In the rows, zero is written as 128.
Rows, each with its class
[127 126 158 111 139 140 118 125 130 128 110 147 112 138 124 123 119 146
 127 103 122 129 135 122 123 133 109]  K
[112 130 130 141 117 124 142 119 136 172   8 144 101 140 127 113 106 138
 119 114  99 141 120  93 143 106 147]  P
[115 132  82 156 138 131 137 137 145 146  31 117 111 132 124 125 110 143
 126 121  96 140 120  98 129 149 133]  Y
[112 138  81 131 156 154 109 136 141 133  10 113  81 132 138 114 100 162
 116 132  90 107 122 115 135 174 125]  Y
[123 132 138 169  62 120  96 126 134 177 110 173 170 116 112 114 116  99
 130 143 106 172 115 121 127  95 125]  N
[135 131 131 126 122 141 113 118 134 139  95 127 108 123 117 119 117 133
 144 116 124 133 133 124 132 138 131]  K
[122 129 102 135 142 142 127 131 129 134   4  99  97 154 123 101  85 145
 117 131  81 138 121  98 136 143 122]  Y
[132 115 122 130 113 147 142 129 118 146  49 125 130 137 119 107 117 122
 118 124  91 157 129 105 122 110 125]  K
[119 131  86 131 133 140 126 129 141 132   4 106 112 134 127 118  95 138
 139 127  92 142 139 102 125 150 130]  Y
[128 125 103 124 144 153 147 125 126 116  10 104 134 129 143 117 112 133
 113 124  94 134 124  93 130 151 122]  Y
[137 137  56 156 118 168 131 122 149 119  41 101 143 105 132 121 110 116
 138 139  56 143 101 100 111 161 120]  Z
[128 118 131 149  95 128 141 125 123 163  86 164 158 129 123 112 113 106
 123 118  95 174 126 115 109 108 139]  N
[119 130 110 164  97 121 135 126 149 172  31 163 127 128 115 134  99 114
 121 124 105 161 111 101 123 107 139]  K
[127 133  80 140 112 109 133 116 149 139   4  85 108 138 130 106 110 127
 115 144  64 182 111  69 128 134 140]  Y
[118 126 136 149 121 124 132 110 141 175   4 172 103 148 128 145  92 170
 120  88 122 151 130 103 145  99 131]  P
[109 127 112 136 110 111 118 125 136 153 111 139 109 133 129 111 116 131
 124 139 132 120 123 128 124 127 129]  P
[110 133 110 144 125 150 109 130 128 153  57 116  89 118 128 105 115 143
 129 129  98 132 112 113 134 124 124]  Y
[115 130  89 143 125 143 135 139 143 154   4 137 116 131 102 110  89 158
 128 122  72 162 114  72 133 139 128]  P
[140 137  69 169  84 148 143 100 154 155  97 158 195  98 123 111 118  95
 132 140 100 171 106 105 113 131 132]  N
[135 133 122 131 106 152 126 124 128 164  42 148 115 128 113  64 110 127
 127 120  98 156 119 101 129 127 141]  K
[123 136 106 137 126 141 127 126 104 123  61 107 133 113 135 100 116 160
 126 129  55 151 120  99 112 140 129]  Y
[121 126 119 120 129 131 128 132 141 131  59 147 119 130 123 126 143 139
 136 135 127 134 134 114 135 127 115]  P
[112 122  92 138 151 138 154 118 142 128   5 122 127 132 135 127  92 146
  97 117 101 140 122  84 135 135 121]  Y
[121 122  79 140 148 127 141 130 150 143  16 110 131 133 128 103 104 136
 129 134  94 152 123  90 129 143 119]  B
[108 132 104 159  80 140 131 119 156 189   4 173 114 129 101 118  96 128
 122 108  97 168 113  69 142 119 148]  P
[119 127 115 142 133 132 153 121 145 153   4 129  83 145 120 124  93 141
 120 121  87 155 122  75 147 123 125]  P
[137 136  86 173 123 163 138 122 142 130  40 145 176 105 119 117  99 109
 130 125  90 175 120  88 119 127 132]  N
[131 132 115 131 126 171 114 121  92 125  80 115 122 120 127  92 101 137
 120 127  89 144 101 103 100 145 134]  Z

Rows, each with its class
[167 123 146 106 119 116 137 116  92 134 132 135 135 134 122  95 119 133
 112 100 121 158 108 140 157 113 133]  C
[155 115 126 109 110  85 133 116 117 102 129 125 116 103 125 150 131 133
 119 129 129 105 114 114 135 125 128]  Q
[125 110 130 140 113 123 128  88 118 119 120 139 135 131 123 142 131 124
 152 134 124 135 154  90 149 119 116]  C
[137 129 110 110 107  99 133 112 123 132 123 134 120  96 126 127 107 137
 141 128 116 136 111 122 146 127 111]  C
[162 116 128  90 110 107 136 111 109 132 119 132 144 122 130 108 109 140
 118  98 105 147 121 124 148 128 124]  C
[121 117 112 132 115 102 127 120 115 108 113 140 136  90 130 119 132 137
 134 133 112 110 109  91 143 126 125]  C
[106  90 119 128 119 139 127  99 113 115 139 128 124 136 117 119 150 126
 164 123 157 162 153 126 134 122 124]  Q
[144 111 132 158 107 125 139 116 108 114 131 126 150 136 129 102 122 121
 132 111 113 144 136 122 145 133 123]  C
[127  99 128 111 113 126 136 102 113 122 115 137 153 103 133 112 144 129
 126 118 110 150 108 112 142 125 117]  C
[119 115 123 121 119 142 121 135 133 111 121 144 120 137 132 129 150 126
 128 116 124 123  88 140 130 128 136]  Q
[217 115 129  79  97  55 164  93  61 148 139  93 153 153 118  93  64 130
 106 100  95 197 148 122 169 129 106]  C
[132 131 118 111  86 136 131 136 128 114 132 128 120 136 135 106 135 138
 126 120 109 123 113 136 127 129 139]  C
[ 94  92 120 130 115  78 121  93 138  95 128 127 118 115 125 166 134 125
 171 151 157 118 173 105 145 122 120]  Q
[155 117 123 120 103 102 118 128 137 101 117 128 129 117 117 158 137 134
 129 119 127 111 108 131 131 129 132]  Q
[140 107 127 120 111 127 138 135 129 127 125 139 125 113 134 115 139 121
 110 107  98 146  82 139 140 129 126]  Q
[145 108 128 106 123 111 124 119 123 107 133 114 119 139 125 121 112 118
 127 110 133 126 145 144 138 122 124]  Q
[137 120 121 118 115 119 124 119 103 129 113 121 140 127 125 106 121 131
 123 122 113 153 112 126 147 120 131]  C
[135 115 116 135 104  85 124 134 143  96 134 119 105  92 116 178 135 121
 141 159 137  90 122 111 129 134 118]  Q
[127 124 120 128 105 111 126 106 127 117 118 128 128 106 132 128 124 135
 134 137 119 129 128 107 133 139 112]  C
[130 141 127 118 114 162 122 129 126 108 106 139 137 121 130 112 134 133
 130 119 108 142 110 138 133 136 125]  C
[104 112 120 125 127 123 119 119 122  92 117 134 121  96 131 150 131 140
 149 144 127  97 118 101 137 131 118]  Q
[162 117 117  95 112 127 148 130 108 123 119 125 143 146 135 107 107 129
 105 107  95 144 104 151 149 128 108]  C
[136  92 143 124 127 118 129  89 112 120 128 128 145 130 113 104 123 105
 159 124 128 165 152 109 156 125 116]  C
[174 128 129  99 123 117 138 139 118 134 127 132 146 135 128  87 110 133
 103 108 103 151  99 154 135 129 133]  C
[129 125 117 123 110 146 127 123 114 118 127 137 139 137 121  97 105 123
 134 121 121 144 117 132 136 115 128]  C
[141 149 130 118 112 126 127 125 118 119 129 134 139 112 137 145 140 122
 126 120 129 117 124 120 129 122 126]  Q
[113 103 125 140 121 126 125  97 127  96 149 142 146 132 116 122 143 137
 163 139 130 146 156  96 139 136 121]  C
[146 106 137 126 122 138 162 102 109 130 132 127 155 138 116  71 113 106
 154 113 123 181 165 125 160 122 126]  C
[146 128 126 108 117 124 137 138 117 124 122 132 143 117 128 129 111 134
 122 112 100 129  97 134 134 124 114]  C
[113 121 127 119 109 120 125 109 135 109 142 132 131 110 136 137 138 136
 130 117 128 131 122 125 143 100 119]  Q
[150 123 135 108 119 146 133 125 120 120 124 134 137 127 125  84 108 121
 131 116  97 146 101 124 140 137 123]  C
[162 125 128 101 117 139 132 119 103 130 128 127 150 137 121  89  97 126
 110 105 103 142 102 144 151 124 133]  C
[155 121 135 115 116 104 132 128 115 128 133 120 170 138 126 138 122 139
 104 114 100 137 104 127 133 130 132]  Q
[138 119 133 123 116 116 118 122 123 121  97 124 124 130 127 139 135 135
 129 128 125 117 124 120 126 134 125]  Q
[147 133 127 111 108 140 123 143 117 125 122 133 127 126 129 122 117 124
 100 120 106 119  96 145 127 152 135]  Q
[149 108 133  94 112 129 160 124 114 136 120 118 154 146 143 114 102 120
 113 100 114 151 122 161 144 131 132]  C
[137 137 140 111 124 147 120 159 128 119 104 138 135 102 140 109 116 114
 121 122 104 128  88 154 134 151 135]  C
[140 109 127 114 119 104 126 108 113 111 137 113 149 113 117 134 126 123
 165 130 144 139 175 116 149 123 127]  Q
[158 123 125 113  93  84 118 129 121 108 141 110 108 123 131 158 110 134
 122 120 125  88 136 133 139 112 131]  Q
[116 120 123 120 113 135 114 135 122  74 123 136 106 114 126 141 136 102
 127 122 136 132 108 135 128 130 125]  Q
[182 117 139 107 126 111 130 112  93 132 128 117 146 146 129 100 108 120
 120  99 113 159 133 139 150 118 160]  C

Rows with their classes
[148 150 163 141 128 127 108 128 166 154 129 153 155 128 127 126 132 129
 134 130 136 179 138 125 102 126 114]  Q715
[114 136  87 138 149 132 127 142 113 102 141 111 136 117 130 112  88 140
 129 140 119 107 108 135 122 142 121]  q504
[162 118 108 142 164 134 143 134 123 121 129 119 144 112 116 107 108 122
 147 124 142 117 134 106 105 137 124]  q504
[159 160 150 147 130 135 148 154 134 120 143 124 174  84 142 102 155 109
 123 139 145 170 169 134 116 125  96]  q888
[130 114 153 124 136 129 134 136 136 152 130 132 145 118 131 119 136 118
 118 126 134 169 146 111 114 104 142]  q163
[152 131 171 131 165 119 109 155 148 159 138 150 157 126 131 134 132 128
 129 120 137 157 157 113  84 115 121]  Q715
[138 125 138 116 123 141 135 140 130 148 132 133 147 149 127 106 107  95
 131 130 148 162 141 119 107 117 136]  q163
